Here is a tiny trained network, its code and every weight. The questions are about switching its units off for an input and a target symbol, where a switched-off unit gives its printed mean instead of its output.

import numpy as np


def w(rows, s, z=0):
    codes = np.array(rows[::2]) - 128.0
    scale = np.full(codes.shape[1], s)
    scale[-1] = z or s
    return codes * scale


def norm(h):
    return h / np.sqrt((h * h).mean(-1, keepdims=True) + 1e-5)


def f(y):
    return y / 2 * (1 + np.tanh(0.7978845608 * (y + 0.044715 * y**3)))


def softmax(a):
    e = np.exp(a - a.max(-1, keepdims=True))
    return e / e.sum(-1, keepdims=True)


def log_softmax(a):
    a = a - a.max(-1, keepdims=True)
    return a - np.log(np.exp(a).sum(-1, keepdims=True))


def net(x, mask):
    ids = ['βζηλψω'.index(c) for c in x.split()]
    T = len(ids)
    res = E[ids] + P[:T]
    u = 0
    for l in range(3):
        q, k, v = (norm(res) @ M[l].T for M in (Q, K, V))
        z = softmax(np.where(np.tri(T) > 0, q @ k.T / 2**0.5, -1e9)) @ v
        res = res + np.where(mask[u], z, O[l][:, -1]) @ O[l][:, :-1]
        u += 1
        y = f(norm(res) @ A[l][:, :-1].T + A[l][:, -1])
        res = res + np.where(mask[u : u + 12], y, B[l][:, -1]) @ B[l][:, :-1]
        u += 12
    return log_softmax(norm(res)[-1] @ U[:, :-1].T + U[:, -1])


Q, K, V, O, A, B = {}, {}, {}, {}, {}, {}
E = w([
[84,147,193,212,123],'β',
[108,98,148,94,63],'ζ',
[136,1,189,87,131],'η',
[90,131,214,119,57],'λ',
[173,133,95,99,164],'ψ',
[120,156,34,213,28],'ω',
],0.0043)
P = w([
[198,117,71,178,2],'0',
[155,124,131,177,65],'1',
[111,128,113,131,97],'2',
[110,132,129,135,106],'3',
[116,137,136,142,114],'4',
[119,138,149,146,118],'5',
[124,136,158,154,115],'6',
[128,135,157,165,116],'7',
],0.0038)
Q[0] = w([
[142,208,78,66,231],'L0H1',
[61,147,186,1,158],'L0H1',
],0.0042)
K[0] = w([
[59,43,185,235,14],'L0H1',
[2,135,190,144,142],'L0H1',
],0.0033)
V[0] = w([
[127,210,185,89,151],'L0H1',
[2,58,102,168,94],'L0H1',
],0.0037)
O[0] = w([
[80,181,120,130,108,7],'L0H1',
[151,19,65,255,68,93],'L0H1',
],0.0037,0.002)
A[0] = w([
[232,159,3,130,113,222],'L0N1',
[136,234,173,137,202,183],'L0N2',
[140,158,121,94,121,103],'L0N3',
[33,228,10,184,84,140],'L0N4',
[66,72,126,117,73,170],'L0N5',
[133,58,187,171,43,138],'L0N6',
[158,163,97,124,227,156],'L0N7',
[126,207,115,140,131,42],'L0N8',
[42,118,210,183,169,98],'L0N9',
[149,104,158,94,24,83],'L0N10',
[88,175,39,198,115,8],'L0N11',
[201,246,142,21,60,127],'L0N12',
],0.004,0.0016)
B[0] = w([
[66,100,177,249,173,255],'L0N1',
[137,65,220,225,81,148],'L0N2',
[130,113,123,158,126,124],'L0N3',
[141,21,214,125,68,128],'L0N4',
[191,200,100,145,135,164],'L0N5',
[124,167,54,118,139,218],'L0N6',
[159,169,204,162,115,152],'L0N7',
[126,88,134,128,87,105],'L0N8',
[135,2,83,155,37,146],'L0N9',
[154,202,101,107,175,172],'L0N10',
[128,72,204,89,147,105],'L0N11',
[95,209,72,235,154,184],'L0N12',
],0.0032,0.003)
Q[1] = w([
[91,154,124,136,73],'L1H1',
[116,82,235,255,160],'L1H1',
],0.0083)
K[1] = w([
[85,177,141,173,74],'L1H1',
[71,174,254,78,179],'L1H1',
],0.0059)
V[1] = w([
[211,12,94,147,216],'L1H1',
[120,170,94,251,182],'L1H1',
],0.0029)
O[1] = w([
[126,100,253,91,110,163],'L1H1',
[214,164,154,114,70,252],'L1H1',
],0.0053,0.0027)
A[1] = w([
[146,129,96,166,235,108],'L1N1',
[133,82,59,207,192,119],'L1N2',
[133,141,176,83,24,107],'L1N3',
[40,178,131,146,233,146],'L1N4',
[159,118,94,109,108,154],'L1N5',
[103,174,57,176,85,252],'L1N6',
[177,145,109,127,99,142],'L1N7',
[125,126,234,167,106,148],'L1N8',
[162,198,43,190,137,224],'L1N9',
[138,92,161,120,204,93],'L1N10',
[142,58,118,108,253,108],'L1N11',
[109,105,231,77,152,66],'L1N12',
],0.0055,0.0023)
B[1] = w([
[177,106,177,76,60,121],'L1N1',
[191,83,197,65,166,131],'L1N2',
[204,136,74,57,126,186],'L1N3',
[41,142,101,17,2,110],'L1N4',
[127,169,109,100,142,143],'L1N5',
[116,73,174,97,192,225],'L1N6',
[91,105,92,99,137,168],'L1N7',
[71,149,36,54,119,253],'L1N8',
[82,89,193,53,125,237],'L1N9',
[74,97,175,131,81,130],'L1N10',
[170,113,142,62,48,129],'L1N11',
[105,132,205,129,165,149],'L1N12',
],0.004,0.0035)
Q[2] = w([
[128,69,43,142,95],'L2H1',
[101,160,209,218,2],'L2H1',
],0.0062)
K[2] = w([
[175,89,196,131,246],'L2H1',
[156,253,148,154,56],'L2H1',
],0.0057)
V[2] = w([
[77,181,170,174,148],'L2H1',
[129,157,105,88,2],'L2H1',
],0.003)
O[2] = w([
[129,6,170,114,139,2],'L2H1',
[168,3,16,117,183,183],'L2H1',
],0.0036,0.00099)
A[2] = w([
[108,157,202,159,154,60],'L2N1',
[140,176,118,98,51,57],'L2N2',
[201,152,120,134,171,88],'L2N3',
[105,149,120,126,33,89],'L2N4',
[103,254,159,200,165,5],'L2N5',
[78,57,136,161,165,78],'L2N6',
[204,175,74,94,152,60],'L2N7',
[88,154,57,157,142,234],'L2N8',
[163,133,165,104,122,183],'L2N9',
[76,221,63,106,177,26],'L2N10',
[148,87,102,107,77,134],'L2N11',
[180,158,67,162,146,138],'L2N12',
],0.0071,0.0022)
B[2] = w([
[168,141,99,107,52,230],'L2N1',
[60,119,144,180,146,154],'L2N2',
[61,145,82,106,54,139],'L2N3',
[45,117,134,106,80,158],'L2N4',
[170,219,253,168,205,209],'L2N5',
[102,201,80,131,193,144],'L2N6',
[109,231,35,124,94,179],'L2N7',
[205,139,140,83,105,139],'L2N8',
[154,123,40,158,163,254],'L2N9',
[215,51,138,69,164,138],'L2N10',
[99,191,191,110,160,224],'L2N11',
[152,175,92,53,159,132],'L2N12',
],0.0045,0.0021)
U = w([
[167,190,7,39,91,251],'β',
[175,2,190,16,172,136],'ζ',
[209,237,236,171,128,101],'η',
[82,113,66,206,242,73],'λ',
[2,118,169,121,20,166],'ψ',
[218,25,77,205,30,33],'ω',
],0.0076,0.0018)

Each question gives the input, a string of symbols that net reads in full, and the target symbol t.
The units are the heads (2 rows each of Q, K, V and O) and the neurons (one row each of A and B). Each row of codes is followed by its name. A weight is (code - 128) times the scale printed after its matrix; where a second scale follows, it is the last column's (O, A, B and U).
mask holds one flag per unit, layer by layer, with each layer's heads first. A switched-off unit (its flag False) gives its mean, the last column of its rows in O or B, instead of its output. The means were averaged over made-up inputs and are rounded, as every weight is.
A unit's drop is (log p(t) with every unit on - log p(t) with that unit switched off) / (log p(t) with every unit on - log p(t) with every unit switched off).
The circuit of an input: a set's keep is (log p(t) with only the set's units on - log p(t) with every unit switched off) / (log p(t) with every unit on - log p(t) with every unit switched off). Starting from the 12 units with the biggest drops (on a tie, the unit counted first), units are removed one at a time, each time the one whose removal leaves the highest keep (on an exact tie, the one counted first), for as long as the keep stays at least 0.8.
units of the circuit, in order: the units of the circuit, biggest drop first
most important unit: the unit with the biggest drop
top k neurons: the k neurons with the biggest drops, biggest first
top k neurons in layer l: the k neurons of layer l with the biggest drops, biggest first
input ψ β β, target ψ: units of the circuit, in order -> L0N9; L2N4
input ψ η ψ λ ψ, target ζ: top 2 neurons in layer 1 -> L1N2; L1N1
input η λ β ω, target λ: units of the circuit, in order -> L1N6; L2N1
input ζ ψ ζ ψ, target ω: top 2 neurons in layer 0 -> L0N1; L0N2
input ω β η λ β, target λ: top 2 neurons -> L2N6; L2N1
input ζ η ω ψ ζ, target ζ: most important unit -> L2N10
input η η ψ ψ, target η: top 3 neurons -> L1N12; L0N6; L2N5
input ψ λ ψ, target ζ: top 3 neurons -> L1N9; L1N2; L1N1
input η ψ η ψ β ψ, target λ: top 4 neurons in layer 0 -> L0N1; L0N9; L0N7; L0N2
input η η ω, target ω: top 2 neurons in layer 1 -> L1N9; L1N11
input ζ ψ ψ ψ β, target ψ: top 3 neurons in layer 0 -> L0N2; L0N9; L0N1
input ψ λ ψ ψ ζ ψ, target ω: top 2 neurons -> L1N1; L1N2
input ω λ ψ η ψ, target ψ: top 4 neurons -> L1N4; L0N1; L1N6; L0N12
input ψ ψ β λ η ζ, target β: top 2 neurons -> L0N1; L2N7
input ψ ψ ψ ψ ψ λ η λ, target ζ: top 3 neurons -> L0N12; L2N10; L1N6
input η η β β ω, target ω: top 2 neurons in layer 1 -> L1N9; L1N12
input ζ η ζ, target ζ: top 2 neurons in layer 2 -> L2N10; L2N1
input ψ ψ β λ ψ λ β, target λ: top 2 neurons -> L2N6; L0N9
input β η η β, target β: top 4 neurons -> L0N1; L1N9; L1N11; L2N8
input ψ ψ λ λ ψ ζ λ λ, target ζ: top 2 neurons -> L0N1; L2N7
input ω ψ ψ ω ψ η, target β: top 3 neurons -> L0N1; L1N9; L1N6
input λ ψ ω ψ β η ζ ψ, target λ: top 4 neurons in layer 0 -> L0N1; L0N7; L0N9; L0N2
input ψ ζ η ψ ψ ω, target ψ: most important unit -> L0N4
input ψ ψ ω ψ ψ ψ ψ ζ, target β: top 2 neurons -> L0N1; L1N3
